Below is a small trained network, with its code and all its weights. Each question gives an input and a class and asks what happens when units are switched off, that is, made to give their printed mean instead of their output.

import numpy as np


def w(rows, s, z=0):
    codes = np.array(rows[::2]) - 128.0
    scale = np.full(codes.shape[1], s)
    scale[-1] = z or s
    return codes * scale


def f(y):
    return y / 2 * (1 + np.tanh(0.7978845608 * (y + 0.044715 * y**3)))


def log_softmax(a):
    a = a - a.max(-1, keepdims=True)
    return a - np.log(np.exp(a).sum(-1, keepdims=True))


def net(x, mask):
    res = np.array(x, float).reshape(1, 7) / 4 @ E
    y = f(res @ A[0][:, :-1].T + A[0][:, -1])
    res = res + np.where(mask, y, B[0][:, -1]) @ B[0][:, :-1]
    return log_softmax(res[-1] @ U[:, :-1].T + U[:, -1])


A, B = {}, {}
E = w([
[120,232,114,115,155,111],'x0',
[148,92,70,81,236,128],'x1',
[109,130,42,64,71,153],'x2',
[117,153,93,255,147,131],'x3',
[25,128,159,159,108,170],'x4',
[117,104,52,75,103,27],'x5',
[64,209,144,64,138,92],'x6',
],0.008)
A[0] = w([
[134,159,78,105,117,15,169],'N0',
[143,156,91,97,115,65,155],'N1',
[80,110,121,167,149,107,148],'N2',
[23,134,218,29,104,122,155],'N3',
[110,126,163,156,122,115,164],'N4',
[66,122,163,94,125,121,207],'N5',
[120,149,149,147,135,128,62],'N6',
[114,148,86,97,118,39,166],'N7',
[141,78,149,121,119,126,42],'N8',
[176,127,180,93,60,148,128],'N9',
[74,178,121,142,152,113,86],'N10',
[110,148,83,135,122,52,119],'N11',
[78,166,215,234,87,117,140],'N12',
[108,131,128,125,75,134,204],'N13',
[106,95,166,66,126,122,253],'N14',
[77,126,117,151,94,140,47],'N15',
[92,162,171,199,98,125,162],'N16',
[142,143,121,180,98,124,81],'N17',
[105,118,130,153,182,91,82],'N18',
[101,140,143,126,136,129,48],'N19',
[131,128,151,134,132,96,62],'N20',
[218,112,171,135,211,87,173],'N21',
[120,136,146,154,127,169,99],'N22',
[115,117,104,130,255,92,107],'N23',
[151,247,152,105,170,156,93],'N24',
[130,162,117,128,129,145,94],'N25',
[154,134,152,132,133,124,59],'N26',
[219,133,186,112,183,96,22],'N27',
[130,129,103,134,156,133,160],'N28',
[134,169,132,118,151,145,101],'N29',
],0.015,0.004)
B[0] = w([
[108,131,171,136,67,169,205],'N0',
[85,84,134,176,108,149,181],'N1',
[155,77,122,213,110,154,155],'N2',
[53,94,246,229,81,197,227],'N3',
[164,167,144,69,119,147,162],'N4',
[97,114,188,104,85,138,176],'N5',
[130,143,145,116,170,144,140],'N6',
[104,135,154,145,115,181,195],'N7',
[128,225,143,113,135,143,142],'N8',
[133,121,65,132,121,218,172],'N9',
[102,166,184,100,167,135,164],'N10',
[133,105,150,130,103,176,171],'N11',
[220,193,217,78,160,67,251],'N12',
[145,116,97,66,112,139,164],'N13',
[101,162,157,123,88,172,185],'N14',
[178,98,135,193,134,124,150],'N15',
[159,146,210,91,106,71,208],'N16',
[131,108,154,130,154,90,153],'N17',
[141,103,91,104,98,122,146],'N18',
[124,134,140,161,146,139,132],'N19',
[147,137,108,165,154,156,129],'N20',
[188,76,159,107,2,127,203],'N21',
[150,155,126,107,146,103,157],'N22',
[133,101,90,18,80,21,189],'N23',
[39,120,94,138,214,65,194],'N24',
[111,112,112,131,148,110,135],'N25',
[147,116,123,143,155,164,132],'N26',
[203,71,75,202,95,171,172],'N27',
[103,98,144,147,108,80,145],'N28',
[98,142,96,149,131,105,145],'N29',
],0.022,0.015)
U = w([
[103,150,48,197,151,147,3],'0',
[2,213,166,132,155,103,44],'1',
[89,126,17,99,117,77,181],'2',
[154,203,49,115,138,182,24],'3',
[180,165,159,132,102,84,188],'4',
[64,146,145,148,52,199,220],'5',
],0.0087,0.0038)

Each question gives the input, the list of numbers given to net, and the class t.
The units are the neurons (one row each of A and B). Each row of codes is followed by its name. A weight is (code - 128) times the scale printed after its matrix; where a second scale follows, it is the last column's (A, B and U).
mask holds one flag per neuron, in row order. A switched-off neuron (its flag False) gives its mean, the last column of its row in B, instead of its output. The means were averaged over made-up inputs and are rounded, as every weight is.
A unit's drop is (log p(t) with every unit on - log p(t) with that unit switched off) / (log p(t) with every unit on - log p(t) with every unit switched off).
The circuit of an input: a set's keep is (log p(t) with only the set's units on - log p(t) with every unit switched off) / (log p(t) with every unit on - log p(t) with every unit switched off). Starting from the 12 units with the biggest drops (on a tie, the unit counted first), units are removed one at a time, each time the one whose removal leaves the highest keep (on an exact tie, the one counted first), for as long as the keep stays at least 0.8.
circuit, biggest first: the units of the circuit, biggest drop first
top k neurons: the k neurons with the biggest drops, biggest first
drop of u: that unit's drop, to one decimal
input [8,-8,3,5,8,3,4], class 1: circuit, biggest first	(N10)
input [4,0,4,2,4,-4,0], class 1: circuit, biggest first	(N21; N24)
input [8,-6,-3,-8,5,-4,-6], class 1: top 4 neurons	(N21; N3; N24; N27)
input [-8,6,-1,4,0,8,-5], class 2: circuit, biggest first	(N3; N23; N12)
input [8,-5,3,4,-3,0,-4], class 1: circuit, biggest first	(N21; N27)
input [-3,2,7,-3,-6,-4,-3], class 3: top 2 neurons	(N3; N0)
input [3,2,7,4,-8,-2,5], class 1: top 2 neurons	(N24; N21)
input [8,5,8,8,3,-4,-3], class 1: top 3 neurons	(N10; N21; N27)
input [6,7,-7,4,-2,4,3], class 2: top 2 neurons	(N23; N3)
input [6,5,-4,4,-1,3,-5], class 2: top 3 neurons	(N23; N12; N3)
input [7,-8,2,-5,-1,-3,-1], class 1: top 2 neurons	(N24; N21)
input [4,5,-5,6,-5,-6,3], class 2: top 2 neurons	(N24; N23)
input [7,-3,-7,-5,-6,-3,4], class 5: top 2 neurons	(N27; N21)
input [7,1,1,-3,-5,2,-8], class 5: circuit, biggest first	(N12)
input [-3,-3,-3,-2,-5,4,6], class 5: drop of N10	0.0
input [7,-2,0,0,-5,-2,2], class 1: drop of N24	0.9
input [1,-3,7,-7,-7,-3,-8], class 3: drop of N0	0.1
input [1,7,4,-3,4,-4,3], class 1: drop of N21	0.2
